Below is a small trained network, with its code and all its weights. Each question gives an input and a class and asks what happens when units are switched off, that is, made to give their printed mean instead of their output.

import numpy as np


def w(rows, s, z=0):
    codes = np.array(rows[::2]) - 128.0
    scale = np.full(codes.shape[1], s)
    scale[-1] = z or s
    return codes * scale


def f(y):
    return y / 2 * (1 + np.tanh(0.7978845608 * (y + 0.044715 * y**3)))


def log_softmax(a):
    a = a - a.max(-1, keepdims=True)
    return a - np.log(np.exp(a).sum(-1, keepdims=True))


def net(x, mask):
    res = np.array(x, float).reshape(1, 3) / 4 @ E
    y = f(res @ A[0][:, :-1].T + A[0][:, -1])
    res = res + np.where(mask, y, B[0][:, -1]) @ B[0][:, :-1]
    return log_softmax(res[-1] @ U[:, :-1].T + U[:, -1])


A, B = {}, {}
E = w([
[97,99,38,249,119,83],'x0',
[45,219,147,164,100,135],'x1',
[160,146,60,165,219,200],'x2',
],0.011)
A[0] = w([
[153,161,124,100,164,250,229],'n0',
[59,161,188,155,63,88,234],'n1',
[144,118,170,21,92,146,207],'n2',
[112,160,216,101,57,113,220],'n3',
[173,87,155,94,61,44,234],'n4',
[64,146,114,160,55,43,195],'n5',
[144,129,199,109,230,193,231],'n6',
[45,218,131,187,116,142,221],'n7',
[166,128,99,114,255,190,254],'n8',
[88,217,163,171,76,111,198],'n9',
],0.0077,0.0035)
B[0] = w([
[189,231,130,24,142,202,231],'n0',
[62,178,146,29,102,94,231],'n1',
[205,148,208,25,188,90,255],'n2',
[181,166,254,101,150,76,242],'n3',
[148,58,182,40,138,61,232],'n4',
[47,138,129,138,76,93,213],'n5',
[192,168,190,25,115,169,235],'n6',
[86,210,83,109,127,146,228],'n7',
[238,144,144,184,118,216,252],'n8',
[64,208,107,64,136,111,215],'n9',
],0.0072,0.0084)
U = w([
[77,124,133,239,128,110,215],'0',
[148,130,194,96,188,49,8],'1',
[35,165,45,114,146,139,73],'2',
[63,186,165,109,61,110,26],'3',
[155,3,114,163,182,153,197],'4',
[172,172,172,97,129,254,143],'5',
[92,34,137,124,76,61,204],'6',
[137,158,81,184,148,206,9],'7',
],0.0079,0.0017)

Each question gives the input, the list of numbers given to net, and the class t.
The units are the neurons (one row each of A and B). Each row of codes is followed by its name. A weight is (code - 128) times the scale printed after its matrix; where a second scale follows, it is the last column's (A, B and U).
mask holds one flag per neuron, in row order. A switched-off neuron (its flag False) gives its mean, the last column of its row in B, instead of its output. The means were averaged over made-up inputs and are rounded, as every weight is.
A unit's drop is (log p(t) with every unit on - log p(t) with that unit switched off) / (log p(t) with every unit on - log p(t) with every unit switched off).
The circuit of an input: a set's keep is (log p(t) with only the set's units on - log p(t) with every unit switched off) / (log p(t) with every unit on - log p(t) with every unit switched off). Starting from all 10 units, units are removed one at a time, each time the one whose removal leaves the highest keep (on an exact tie, the one counted first), for as long as the keep stays at least 0.8.
units of the circuit, in order: the units of the circuit, biggest drop first
top k neurons: the k neurons with the biggest drops, biggest first
drop of u: that unit's drop, to one decimal
input [-8,5,-7], class 1: units of the circuit, in order	n3
input [-7,4,-5], class 1: units of the circuit, in order	n2, n3
input [7,3,5], class 0: units of the circuit, in order	n0, n6
input [8,-7,-1], class 4: units of the circuit, in order	n1, n3
input [6,-7,5], class 4: top 3 neurons	n7, n0, n9
input [8,-1,-7], class 6: top 2 neurons	n4, n0
input [7,6,-1], class 2: top 2 neurons	n3, n7
input [7,-1,-6], class 6: top 2 neurons	n0, n4
input [8,5,-3], class 2: drop of n1	-0.1
input [4,-1,-7], class 6: drop of n4	0.3
input [3,-8,-3], class 6: drop of n0	0.1
input [-7,4,-3], class 1: drop of n3	0.2
